Below are the code and all the weights of a small trained network. Each question names an input and a class and asks about switching units off, where a switched-off unit gives its printed mean instead of its output.

import numpy as np


def w(rows, s, z=0):
    codes = np.array(rows[::2]) - 128.0
    scale = np.full(codes.shape[1], s)
    scale[-1] = z or s
    return codes * scale


def f(y):
    return np.maximum(y, 0)


def log_softmax(a):
    a = a - a.max(-1, keepdims=True)
    return a - np.log(np.exp(a).sum(-1, keepdims=True))


def net(x, mask):
    res = np.array(x, float).reshape(1, 6) / 4 @ E
    y = f(res @ A[0][:, :-1].T + A[0][:, -1])
    res = res + np.where(mask, y, B[0][:, -1]) @ B[0][:, :-1]
    return log_softmax(res[-1] @ U[:, :-1].T + U[:, -1])


A, B = {}, {}
E = w([
[136,121,123,138],'x0',
[141,112,133,128],'x1',
[166,90,128,139],'x2',
[133,1,178,71],'x3',
[144,109,127,135],'x4',
[170,142,53,35],'x5',
],0.0076)
A[0] = w([
[53,110,255,226,81],'N0',
[83,81,156,87,135],'N1',
[173,205,164,135,101],'N2',
[155,110,7,49,172],'N3',
[131,119,243,245,62],'N4',
[177,126,205,160,95],'N5',
[206,120,116,151,234],'N6',
[125,142,204,166,99],'N7',
[211,197,70,188,112],'N8',
[78,229,101,106,129],'N9',
[165,101,98,173,251],'N10',
[79,34,217,31,150],'N11',
],0.0076,0.0033)
B[0] = w([
[209,162,92,18,238],'N0',
[111,73,122,182,182],'N1',
[131,101,88,147,170],'N2',
[151,202,170,75,241],'N3',
[190,137,138,29,218],'N4',
[170,103,171,119,159],'N5',
[76,168,216,160,200],'N6',
[254,140,53,86,171],'N7',
[137,127,93,168,211],'N8',
[125,128,100,169,221],'N9',
[45,159,147,131,208],'N10',
[85,124,56,252,254],'N11',
],0.0058,0.005)
U = w([
[151,155,156,59,52],'0',
[15,155,193,195,252],'1',
[25,111,84,254,76],'2',
],0.0092,0.0025)

Each question gives the input, the list of numbers given to net, and the class t.
The units are the neurons (one row each of A and B). Each row of codes is followed by its name. A weight is (code - 128) times the scale printed after its matrix; where a second scale follows, it is the last column's (A, B and U).
mask holds one flag per neuron, in row order. A switched-off neuron (its flag False) gives its mean, the last column of its row in B, instead of its output. The means were averaged over made-up inputs and are rounded, as every weight is.
A unit's drop is (log p(t) with every unit on - log p(t) with that unit switched off) / (log p(t) with every unit on - log p(t) with every unit switched off).
The circuit of an input: a set's keep is (log p(t) with only the set's units on - log p(t) with every unit switched off) / (log p(t) with every unit on - log p(t) with every unit switched off). Starting from all 12 units, units are removed one at a time, each time the one whose removal leaves the highest keep (on an exact tie, the one counted first), for as long as the keep stays at least 0.8.
circuit, biggest first: the units of the circuit, biggest drop first
unit that matters most: the unit with the biggest drop
k most important neurons: the k neurons with the biggest drops, biggest first
drop when u is switched off: that unit's drop, to one decimal
input [7,2,-5,-7,-4,-8], class 0: circuit, biggest first => [N0 N4]
input [2,-8,-8,0,3,-8], class 0: circuit, biggest first => [N0 N4]
input [-1,2,-6,8,5,4], class 2: circuit, biggest first => [N11]
input [6,0,3,4,-8,3], class 2: circuit, biggest first => [N11 N0]
input [4,7,8,-5,-2,5], class 1: 3 most important neurons => [N0 N6 N4]
input [-4,2,-1,5,2,4], class 2: 3 most important neurons => [N11 N0 N4]
input [5,-8,-5,6,-6,-8], class 0: 2 most important neurons => [N0 N4]
input [3,-2,2,5,-6,4], class 2: 2 most important neurons => [N11 N0]
input [2,-5,4,6,-8,-1], class 2: 2 most important neurons => [N11 N3]
input [-7,-7,5,4,0,6], class 1: 4 most important neurons => [N0 N11 N4 N7]
input [-2,1,1,7,-6,-8], class 0: 3 most important neurons => [N0 N4 N7]
input [1,-1,-6,3,-8,-6], class 0: drop when N2 is switched off => 0.0
input [-3,5,-3,-4,-4,-6], class 0: drop when N11 is switched off => 0.1
input [2,-4,3,8,-1,4], class 2: unit that matters most => N11
input [-8,7,0,-5,4,-8], class 0: drop when N0 is switched off => 0.2
input [1,7,6,2,7,-7], class 0: drop when N0 is switched off => 0.3
